Below are the code and all the weights of a small trained network. Each question names an input and a target symbol and asks about switching units off, where a switched-off unit gives its printed mean instead of its output.

import numpy as np


def w(rows, s, z=0):
    codes = np.array(rows[::2]) - 128.0
    scale = np.full(codes.shape[1], s)
    scale[-1] = z or s
    return codes * scale


def norm(h):
    return h / np.sqrt((h * h).mean(-1, keepdims=True) + 1e-5)


def f(y):
    return y / 2 * (1 + np.tanh(0.7978845608 * (y + 0.044715 * y**3)))


def softmax(a):
    e = np.exp(a - a.max(-1, keepdims=True))
    return e / e.sum(-1, keepdims=True)


def log_softmax(a):
    a = a - a.max(-1, keepdims=True)
    return a - np.log(np.exp(a).sum(-1, keepdims=True))


def net(x, mask):
    ids = ['αβγεζηθμξστψ'.index(c) for c in x.split()]
    T = len(ids)
    res = E[ids] + P[:T]
    r = norm(res)
    for j in range(2):
        rows = slice(2 * j, 2 * j + 2)
        q, k, v = (r @ M[0][rows].T for M in (Q, K, V))
        z = softmax(np.where(np.tri(T) > 0, q @ k.T / 2**0.5, -1e9)) @ v
        o = O[0][rows]
        res = res + np.where(mask[j], z, o[:, -1]) @ o[:, :-1]
    y = f(norm(res) @ A[0][:, :-1].T + A[0][:, -1])
    res = res + np.where(mask[2:26], y, B[0][:, -1]) @ B[0][:, :-1]
    return log_softmax(norm(res)[-1] @ U[:, :-1].T + U[:, -1])


Q, K, V, O, A, B = {}, {}, {}, {}, {}, {}
E = w([
[211,144,213],'α',
[104,167,101],'β',
[214,167,240],'γ',
[167,105,46],'ε',
[117,161,141],'ζ',
[210,151,201],'η',
[69,1,181],'θ',
[179,146,177],'μ',
[213,146,214],'ξ',
[118,159,150],'σ',
[114,156,152],'τ',
[173,165,181],'ψ',
],0.0056)
P = w([
[248,238,115],'0',
[207,222,153],'1',
[196,197,165],'2',
[183,178,178],'3',
[180,161,186],'4',
[174,152,196],'5',
[172,139,207],'6',
[169,134,212],'7',
[173,125,221],'8',
[174,121,231],'9',
[167,115,238],'10',
[167,109,234],'11',
[173,104,244],'12',
[172,102,243],'13',
],0.0014)
Q[0] = w([
[201,136,117],'h1',
[29,190,181],'h1',
[115,180,146],'h2',
[4,133,57],'h2',
],0.013)
K[0] = w([
[219,147,151],'h1',
[68,38,135],'h1',
[115,173,165],'h2',
[162,255,50],'h2',
],0.0099)
V[0] = w([
[105,89,179],'h1',
[117,185,97],'h1',
[166,148,207],'h2',
[124,3,167],'h2',
],0.005)
O[0] = w([
[58,58,175,120],'h1',
[238,141,81,130],'h1',
[146,246,76,254],'h2',
[163,58,3,112],'h2',
],0.0036,0.0033)
A[0] = w([
[135,130,129,89],'n1',
[130,126,131,136],'n2',
[103,142,110,108],'n3',
[104,133,172,102],'n4',
[20,91,154,255],'n5',
[114,155,108,44],'n6',
[151,120,183,167],'n7',
[142,132,116,73],'n8',
[149,102,106,129],'n9',
[128,127,128,135],'n10',
[130,129,128,113],'n11',
[145,131,143,59],'n12',
[128,128,128,126],'n13',
[137,124,139,125],'n14',
[128,128,128,128],'n15',
[112,42,115,111],'n16',
[158,152,125,183],'n17',
[103,141,110,101],'n18',
[84,2,151,53],'n19',
[120,154,115,4],'n20',
[108,139,116,81],'n21',
[93,145,183,142],'n22',
[147,101,103,146],'n23',
[150,115,174,94],'n24',
],0.015,0.0019)
B[0] = w([
[122,133,125,131],'n1',
[122,130,123,131],'n2',
[169,192,115,116],'n3',
[113,55,124,171],'n4',
[198,199,228,181],'n5',
[162,199,80,126],'n6',
[86,131,54,232],'n7',
[112,144,144,136],'n8',
[89,106,156,146],'n9',
[128,128,128,128],'n10',
[128,128,128,128],'n11',
[105,140,97,150],'n12',
[128,128,128,128],'n13',
[114,134,113,141],'n14',
[128,128,128,128],'n15',
[207,127,72,139],'n16',
[93,155,110,254],'n17',
[159,177,123,114],'n18',
[2,168,188,155],'n19',
[172,160,71,124],'n20',
[178,164,125,112],'n21',
[108,28,140,225],'n22',
[85,101,158,148],'n23',
[95,140,70,180],'n24',
],0.0065,0.0041)
U = w([
[158,220,68,237],'α',
[2,143,148,108],'β',
[107,30,154,235],'γ',
[172,136,137,65],'ε',
[186,130,162,114],'ζ',
[153,106,100,40],'η',
[159,133,156,70],'θ',
[254,81,68,105],'μ',
[188,131,149,96],'ξ',
[154,114,104,36],'σ',
[48,152,218,2],'τ',
[148,116,110,24],'ψ',
],0.011,0.007)

Each question gives the input, a string of symbols that net reads in full, and the target symbol t.
The units are the heads (2 rows each of Q, K, V and O) and the neurons (one row each of A and B). Each row of codes is followed by its name. A weight is (code - 128) times the scale printed after its matrix; where a second scale follows, it is the last column's (O, A, B and U).
mask holds one flag per unit, heads first, then neurons. A switched-off unit (its flag False) gives its mean, the last column of its rows in O or B, instead of its output. The means were averaged over made-up inputs and are rounded, as every weight is.
A unit's drop is (log p(t) with every unit on - log p(t) with that unit switched off) / (log p(t) with every unit on - log p(t) with every unit switched off).
top k neurons: the k neurons with the biggest drops, biggest first
which heads matter: for each layer, one digit per head in row order, 1 if its drop is at least 0.15 and else 0, layers parted by /
drop of u: that unit's drop, to one decimal
input ε γ ε ζ ε α τ ε θ γ, target α: top 4 neurons	[n22; n4; n19; n24]
input σ τ σ ε σ τ ζ σ μ ε σ, target γ: top 2 neurons	[n22; n5]
input ε γ β τ, target α: which heads matter	10
input σ γ γ σ γ ε τ ε γ α ε α γ β, target α: which heads matter	00
input η ε γ, target α: which heads matter	01
input τ α μ β ε τ β α β β γ ε β, target γ: top 3 neurons	[n22; n4; n19]
input η γ ψ τ, target α: which heads matter	00
input ε τ η τ τ ζ α σ β τ η ξ ξ τ, target γ: which heads matter	10
input ε ε ε ζ ε τ ε, target γ: top 2 neurons	[n23; n9]
input ε θ μ, target γ: top 3 neurons	[n23; n9; n19]
input γ ψ ξ σ ε τ ε τ σ τ, target γ: top 4 neurons	[n22; n5; n4; n19]
input μ γ μ γ σ τ ξ β θ ε β γ ε σ, target γ: top 3 neurons	[n22; n4; n16]
input ε σ γ ψ ξ, target α: which heads matter	01
input ε η τ τ β ε ψ ε, target γ: which heads matter	01
input γ ε μ β σ, target α: which heads matter	10
input ε γ θ ψ ε σ γ τ ε μ, target γ: top 2 neurons	[n23; n9]
input σ σ θ σ η μ η, target γ: top 2 neurons	[n23; n9]
input ψ θ ψ ξ ε, target μ: top 3 neurons	[n19; n7; n22]
input ξ θ β β ε, target μ: top 3 neurons	[n19; n22; n7]
input ε τ γ γ ψ ξ τ τ ε η τ ζ, target α: top 3 neurons	[n6; n23; n20]
input ε τ μ ε τ ε σ α ε ε α σ ζ, target α: which heads matter	11
input γ ε ζ ξ γ γ τ ε ε ε γ η, target α: drop of n20	-0.1
input α β ξ β γ η η ε ε β, target γ: drop of n6	-0.1
input ε ε γ η σ, target α: drop of h1	0.2
